Below are the code and all the weights of a small trained network. Each question names an input and a class and asks about switching units off, where a switched-off unit gives its printed mean instead of its output.

import numpy as np


def w(rows, s, z=0):
    codes = np.array(rows[::2]) - 128.0
    scale = np.full(codes.shape[1], s)
    scale[-1] = z or s
    return codes * scale


def f(y):
    return y / 2 * (1 + np.tanh(0.7978845608 * (y + 0.044715 * y**3)))


def log_softmax(a):
    a = a - a.max(-1, keepdims=True)
    return a - np.log(np.exp(a).sum(-1, keepdims=True))


def net(x, mask):
    res = np.array(x, float).reshape(1, 4) / 4 @ E
    y = f(res @ A[0][:, :-1].T + A[0][:, -1])
    res = res + np.where(mask, y, B[0][:, -1]) @ B[0][:, :-1]
    return log_softmax(res[-1] @ U[:, :-1].T + U[:, -1])


A, B = {}, {}
E = w([
[1,42,7,70,140,59,71,143,23,230],'x0',
[113,124,137,145,162,88,110,148,135,105],'x1',
[158,12,240,208,109,173,176,238,49,200],'x2',
[212,147,111,133,90,129,137,107,69,135],'x3',
],0.0064)
A[0] = w([
[135,87,158,147,132,137,148,155,103,135,35],'neuron 1',
[110,82,93,114,135,96,119,138,103,157,234],'neuron 2',
[112,93,100,113,136,101,107,144,88,156,153],'neuron 3',
[188,187,251,179,120,168,166,126,206,57,172],'neuron 4',
[135,82,172,156,134,147,142,158,98,143,39],'neuron 5',
[135,52,217,193,103,156,141,181,96,165,72],'neuron 6',
[114,218,68,104,116,108,93,50,167,67,8],'neuron 7',
[67,79,76,94,118,100,117,135,57,178,205],'neuron 8',
],0.013,0.0013)
B[0] = w([
[110,120,93,99,185,98,133,113,162,85,160],'neuron 1',
[141,133,136,197,77,168,130,133,103,108,180],'neuron 2',
[129,155,144,202,139,178,100,119,114,110,177],'neuron 3',
[105,65,117,239,81,189,85,131,42,166,252],'neuron 4',
[159,170,120,52,138,116,162,126,172,103,172],'neuron 5',
[121,202,105,2,167,40,142,106,196,113,216],'neuron 6',
[150,155,140,25,171,61,174,151,171,121,218],'neuron 7',
[142,73,164,201,94,176,117,132,98,151,221],'neuron 8',
],0.0084,0.018)
U = w([
[105,65,131,255,74,195,86,106,64,141,247],'0',
[117,189,97,14,161,41,173,100,159,98,9],'1',
],0.0083,0.0011)

Each question gives the input, the list of numbers given to net, and the class t.
The units are the neurons (one row each of A and B). Each row of codes is followed by its name. A weight is (code - 128) times the scale printed after its matrix; where a second scale follows, it is the last column's (A, B and U).
mask holds one flag per neuron, in row order. A switched-off neuron (its flag False) gives its mean, the last column of its row in B, instead of its output. The means were averaged over made-up inputs and are rounded, as every weight is.
A unit's drop is (log p(t) with every unit on - log p(t) with that unit switched off) / (log p(t) with every unit on - log p(t) with every unit switched off).
unit that matters most: the unit with the biggest drop
k most important neurons: the k neurons with the biggest drops, biggest first
drop of u: that unit's drop, to one decimal
input [-7,0,-6,3], class 0: unit that matters most => neuron 4
input [-6,5,-6,5], class 0: 3 most important neurons => [neuron 4; neuron 6; neuron 5]
input [7,5,-6,1], class 0: 2 most important neurons => [neuron 8; neuron 6]
input [5,-2,-5,-1], class 0: 4 most important neurons => [neuron 6; neuron 8; neuron 5; neuron 2]
input [-7,-4,-6,-6], class 0: 2 most important neurons => [neuron 4; neuron 6]
input [-6,-7,8,3], class 1: 2 most important neurons => [neuron 6; neuron 5]
input [8,-4,-8,-4], class 0: 2 most important neurons => [neuron 8; neuron 6]
input [-7,-3,-5,0], class 0: drop of neuron 4 => 6.1
input [4,1,8,-6], class 1: drop of neuron 6 => 0.7
input [8,8,-6,-7], class 0: drop of neuron 8 => 0.4
input [2,7,5,-7], class 1: drop of neuron 4 => 0.1
